Here is a tiny trained network, its code and every weight. The questions are about switching its units off for an input and a class, where a switched-off unit gives its printed mean instead of its output.

import numpy as np


def w(rows, s, z=0):
    codes = np.array(rows[::2]) - 128.0
    scale = np.full(codes.shape[1], s)
    scale[-1] = z or s
    return codes * scale


def f(y):
    return np.maximum(y, 0)


def log_softmax(a):
    a = a - a.max(-1, keepdims=True)
    return a - np.log(np.exp(a).sum(-1, keepdims=True))


def net(x, mask):
    res = np.array(x, float).reshape(1, 7) / 4 @ E
    y = f(res @ A[0][:, :-1].T + A[0][:, -1])
    res = res + np.where(mask, y, B[0][:, -1]) @ B[0][:, :-1]
    return log_softmax(res[-1] @ U[:, :-1].T + U[:, -1])


A, B = {}, {}
E = w([
[127,47,44,163,144,71,188,70,153],'x0',
[240,107,90,124,186,184,59,153,152],'x1',
[166,189,162,116,174,122,180,80,101],'x2',
[107,160,130,97,115,197,165,183,131],'x3',
[43,111,100,125,173,51,102,200,111],'x4',
[196,211,91,108,188,59,107,172,70],'x5',
[140,144,65,111,57,88,1,111,118],'x6',
],0.0096)
A[0] = w([
[123,150,87,132,113,19,105,99,142,167],'N0',
[180,199,110,117,184,125,142,101,113,155],'N1',
[118,113,132,121,81,201,181,89,119,254],'N2',
[248,83,155,142,220,166,57,127,146,94],'N3',
[83,103,134,145,215,81,251,151,123,163],'N4',
[165,145,90,126,79,170,96,91,130,154],'N5',
[129,86,178,147,56,105,123,8,138,217],'N6',
[109,206,151,125,134,106,128,139,127,190],'N7',
[143,151,189,120,109,168,74,184,120,133],'N8',
[50,8,192,142,182,183,148,102,155,134],'N9',
[113,110,207,124,134,171,53,171,140,164],'N10',
[93,2,38,147,133,78,62,131,154,187],'N11',
[64,157,89,118,75,110,161,125,90,45],'N12',
[81,88,161,147,187,46,213,131,142,233],'N13',
[196,85,61,124,172,226,91,138,125,148],'N14',
],0.012,0.0034)
B[0] = w([
[110,121,76,125,145,131,169,139,45,200],'N0',
[157,115,134,125,158,175,173,138,124,201],'N1',
[137,151,162,156,86,115,128,167,191,211],'N2',
[165,102,139,115,188,191,161,148,184,243],'N3',
[126,99,211,121,154,116,178,123,163,249],'N4',
[120,129,178,124,148,81,174,121,138,185],'N5',
[50,108,159,92,130,85,188,94,96,219],'N6',
[129,90,143,120,140,144,65,108,91,178],'N7',
[112,140,163,160,139,197,81,111,99,195],'N8',
[102,122,67,114,82,154,254,103,117,238],'N9',
[97,125,131,118,115,215,124,149,77,192],'N10',
[212,132,48,119,154,123,79,95,102,253],'N11',
[200,136,94,148,145,134,152,132,153,175],'N12',
[174,143,169,118,188,140,132,146,81,242],'N13',
[217,144,162,131,128,89,98,106,177,230],'N14',
],0.018,0.016)
U = w([
[193,103,194,140,248,160,122,116,116,207],'0',
[129,188,125,214,113,56,142,191,165,60],'1',
[164,122,53,145,144,26,102,71,181,96],'2',
[126,134,89,177,78,206,147,131,166,119],'3',
[72,184,155,184,128,168,15,151,50,77],'4',
[59,60,74,191,178,97,80,169,239,6],'5',
[43,123,209,152,106,113,223,117,108,191],'6',
[139,130,10,135,192,54,106,97,1,93],'7',
],0.0067,0.0024)

Each question gives the input, the list of numbers given to net, and the class t.
The units are the neurons (one row each of A and B). Each row of codes is followed by its name. A weight is (code - 128) times the scale printed after its matrix; where a second scale follows, it is the last column's (A, B and U).
mask holds one flag per neuron, in row order. A switched-off neuron (its flag False) gives its mean, the last column of its row in B, instead of its output. The means were averaged over made-up inputs and are rounded, as every weight is.
A unit's drop is (log p(t) with every unit on - log p(t) with that unit switched off) / (log p(t) with every unit on - log p(t) with every unit switched off).
The circuit of an input: a set's keep is (log p(t) with only the set's units on - log p(t) with every unit switched off) / (log p(t) with every unit on - log p(t) with every unit switched off). Starting from the 12 units with the biggest drops (on a tie, the unit counted first), units are removed one at a time, each time the one whose removal leaves the highest keep (on an exact tie, the one counted first), for as long as the keep stays at least 0.8.
units of the circuit, in order: the units of the circuit, biggest drop first
unit that matters most: the unit with the biggest drop
k most important neurons: the k neurons with the biggest drops, biggest first
drop of u: that unit's drop, to one decimal
input [3,-3,6,0,-8,6,2], class 6: units of the circuit, in order : (N11; N13)
input [-5,7,1,-4,-2,-8,-4], class 3: units of the circuit, in order : (N9; N13)
input [2,4,1,1,-6,-8,4], class 6: units of the circuit, in order : (N6)
input [-5,-7,-2,3,8,5,2], class 7: 4 most important neurons : (N3; N0; N12; N2)
input [-8,7,-6,5,2,-3,-8], class 3: units of the circuit, in order : (N9; N13)
input [-6,4,-2,-3,-1,-5,-2], class 3: units of the circuit, in order : (N13; N4; N9)
input [2,5,-5,0,-8,-6,0], class 6: 4 most important neurons : (N6; N9; N5; N13)
input [8,1,-7,5,-1,-7,1], class 2: 3 most important neurons : (N11; N2; N0)
input [-4,-3,-8,8,8,-4,4], class 4: 3 most important neurons : (N10; N8; N3)
input [1,0,-8,2,-7,1,4], class 2: 4 most important neurons : (N13; N4; N3; N1)
input [6,-1,5,-1,-1,-6,6], class 7: 2 most important neurons : (N11; N4)
input [-3,-2,2,8,-5,-1,-5], class 6: drop of N11 : 0.3
input [-3,-5,-1,-2,4,-8,6], class 7: drop of N11 : 0.3
input [-6,0,0,-1,1,5,0], class 4: unit that matters most : N4
input [1,-3,8,2,2,-1,5], class 7: drop of N3 : 0.2
